Below is a small trained network, with its code and all its weights. Each question gives an input and a class and asks what happens when units are switched off, that is, made to give their printed mean instead of their output.

import numpy as np


def w(rows, s, z=0):
    codes = np.array(rows[::2]) - 128.0
    scale = np.full(codes.shape[1], s)
    scale[-1] = z or s
    return codes * scale


def f(y):
    return y / 2 * (1 + np.tanh(0.7978845608 * (y + 0.044715 * y**3)))


def log_softmax(a):
    a = a - a.max(-1, keepdims=True)
    return a - np.log(np.exp(a).sum(-1, keepdims=True))


def net(x, mask):
    res = np.array(x, float).reshape(1, 6) / 4 @ E
    y = f(res @ A[0][:, :-1].T + A[0][:, -1])
    res = res + np.where(mask, y, B[0][:, -1]) @ B[0][:, :-1]
    return log_softmax(res[-1] @ U[:, :-1].T + U[:, -1])


A, B = {}, {}
E = w([
[121,156,148,132,122,126,120,143,152],'x0',
[97,109,196,111,125,7,145,170,1],'x1',
[165,93,95,41,112,111,197,94,93],'x2',
[212,96,87,172,65,87,70,191,172],'x3',
[187,68,154,80,179,175,108,219,85],'x4',
[149,168,189,226,136,140,226,105,127],'x5',
],0.0093)
A[0] = w([
[154,128,172,240,157,144,254,109,133,144],'n0',
[43,149,64,137,59,90,155,88,157,35],'n1',
[106,175,61,82,148,110,68,128,118,39],'n2',
[75,80,149,55,153,102,65,112,178,8],'n3',
[51,188,102,85,229,170,145,123,90,4],'n4',
[186,166,35,120,166,246,125,79,209,89],'n5',
[146,77,149,71,225,148,144,195,169,88],'n6',
],0.0093,0.0031)
B[0] = w([
[153,51,128,125,98,110,97,88,137,212],'n0',
[185,137,106,185,88,152,209,142,37,172],'n1',
[144,3,171,181,172,142,157,138,180,158],'n2',
[200,29,173,177,160,114,165,77,121,163],'n3',
[199,133,32,52,105,112,136,205,175,181],'n4',
[101,128,130,120,141,53,140,132,70,250],'n5',
[106,132,123,183,142,183,168,152,77,187],'n6',
],0.012,0.013)
U = w([
[196,156,8,109,80,92,43,213,204,168],'0',
[52,115,102,138,123,126,93,132,123,253],'1',
[176,93,173,144,196,114,93,50,190,42],'2',
[35,181,178,120,208,2,108,125,77,98],'3',
[109,186,111,231,121,250,171,151,83,30],'4',
],0.0074,0.0063)

Each question gives the input, the list of numbers given to net, and the class t.
The units are the neurons (one row each of A and B). Each row of codes is followed by its name. A weight is (code - 128) times the scale printed after its matrix; where a second scale follows, it is the last column's (A, B and U).
mask holds one flag per neuron, in row order. A switched-off neuron (its flag False) gives its mean, the last column of its row in B, instead of its output. The means were averaged over made-up inputs and are rounded, as every weight is.
A unit's drop is (log p(t) with every unit on - log p(t) with that unit switched off) / (log p(t) with every unit on - log p(t) with every unit switched off).
The circuit of an input: a set's keep is (log p(t) with only the set's units on - log p(t) with every unit switched off) / (log p(t) with every unit on - log p(t) with every unit switched off). Starting from all 7 units, units are removed one at a time, each time the one whose removal leaves the highest keep (on an exact tie, the one counted first), for as long as the keep stays at least 0.8.
units of the circuit, in order: the units of the circuit, biggest drop first
most important unit: the unit with the biggest drop
top k neurons: the k neurons with the biggest drops, biggest first
drop when u is switched off: that unit's drop, to one decimal
input [4,-2,2,3,-6,2], class 4: most important unit => n1
input [1,-5,4,-5,3,1], class 0: top 2 neurons => [n4; n3]
input [4,-3,-7,-2,6,6], class 1: top 3 neurons => [n0; n3; n1]
input [-5,-2,2,4,-7,-3], class 4: top 2 neurons => [n1; n4]
input [-4,8,-1,3,0,-8], class 2: units of the circuit, in order => [n3; n2]
input [-3,1,-4,2,6,-4], class 4: top 2 neurons => [n6; n5]
input [4,-1,-5,-5,4,6], class 2: top 3 neurons => [n0; n1; n5]
input [6,6,-4,-7,-1,-1], class 0: top 2 neurons => [n4; n5]
input [2,2,-1,2,-4,0], class 4: top 4 neurons => [n5; n4; n1; n0]
input [-8,6,-3,6,2,8], class 2: top 3 neurons => [n0; n4; n5]
input [7,-4,-1,-6,4,-8], class 2: top 3 neurons => [n3; n2; n1]
input [-5,2,-5,-5,-6,-5], class 4: top 2 neurons => [n1; n0]
input [7,4,1,0,1,-5], class 2: top 2 neurons => [n5; n3]
input [5,-1,0,4,-5,-5], class 2: units of the circuit, in order => [n4; n2]
input [3,-6,7,0,2,-5], class 1: most important unit => n6
input [4,2,-2,-3,-5,-3], class 4: units of the circuit, in order => [n1; n5]
input [5,-7,5,-3,-3,-7], class 2: drop when n3 is switched off => 1.2
input [-3,6,4,-3,6,-7], class 2: drop when n0 is switched off => -0.1
input [-6,3,-3,-8,-2,7], class 0: drop when n4 is switched off => 0.6
input [2,1,5,-8,1,1], class 0: units of the circuit, in order => [n4]
